The rows lie along a hidden order. The number after each row says roughly how far along it the row is, from 0 to 9. A new part has a new order.
[  2  -2 -12 -18   9 -12  -8   4  10 -21  24 -14  -5 -22   8   7  12  -7
   3  -2   6   4   5  10  -9]
0
[  2 -12 -15 -14   2   7 -25   4  -9 -46  26  -4   0 -12 -62  -4  -6  -3
   3   7   0  -5 -19   5  -5]
6
[ -2 -13 -24 -16   1 -10  -2  -2  12 -26  27 -15 -12  -8 -56   0  -6 -18
  14  -9   9  -4   3   3   2]
6
[ -1   4   1 -19  18  -8   5   5  -3  14  -3   8   3   2  39   2  -1  13
   0  -3  -3   6 -13   1   8]
6
[ -1 -12 -10 -37   4  16 -20  14 -23  28  23   4 -10 -13 -35   2 -14 -10
  -3   7   7  18 -23   4  13]
9
[  5 -12 -13 -30   9  13  -2  -2   2   5  33  -9  -4   2 -58   2 -10 -23
   3  -7   7  -6  -3   4   8]
7
[  12  -23  -19   16  -13   27   -3   -2   -5  -39   25  -18   -5   -1
 -127    2  -11  -16   -3  -11    5   11   -8    1  -12]
2
[  4 -11 -14  12 -17  26 -12   6  -7 -22   6  -4   3 -21 -74   2 -12  19
  -7  -6   0  20  -6  15  -8]
0
[  2  -8  -7  11   8   6  -5   3 -14  -2  -4  -2   0  -9  -6  -5  -3   9
   1   1  -2   1  -2   4   1]
9
[ -5 -14   1   1   1  10 -13   9  -7 -43   8   6  -1 -19 -35  -6  11 -10
   1   3  -1   9 -31   5  10]
8
[  5 -10  -9  -7  -5  12  -5   6  -7 -13  15  -8   4  -9 -48   5  -7  14
   0   0   1   8   2  10 -11]
1
[ -3 -10 -17 -23   1   0  -4  -8  15   0  15 -10  -6  -8  -1   0  -5   6
   7 -19   8  -6  12  16   5]
3
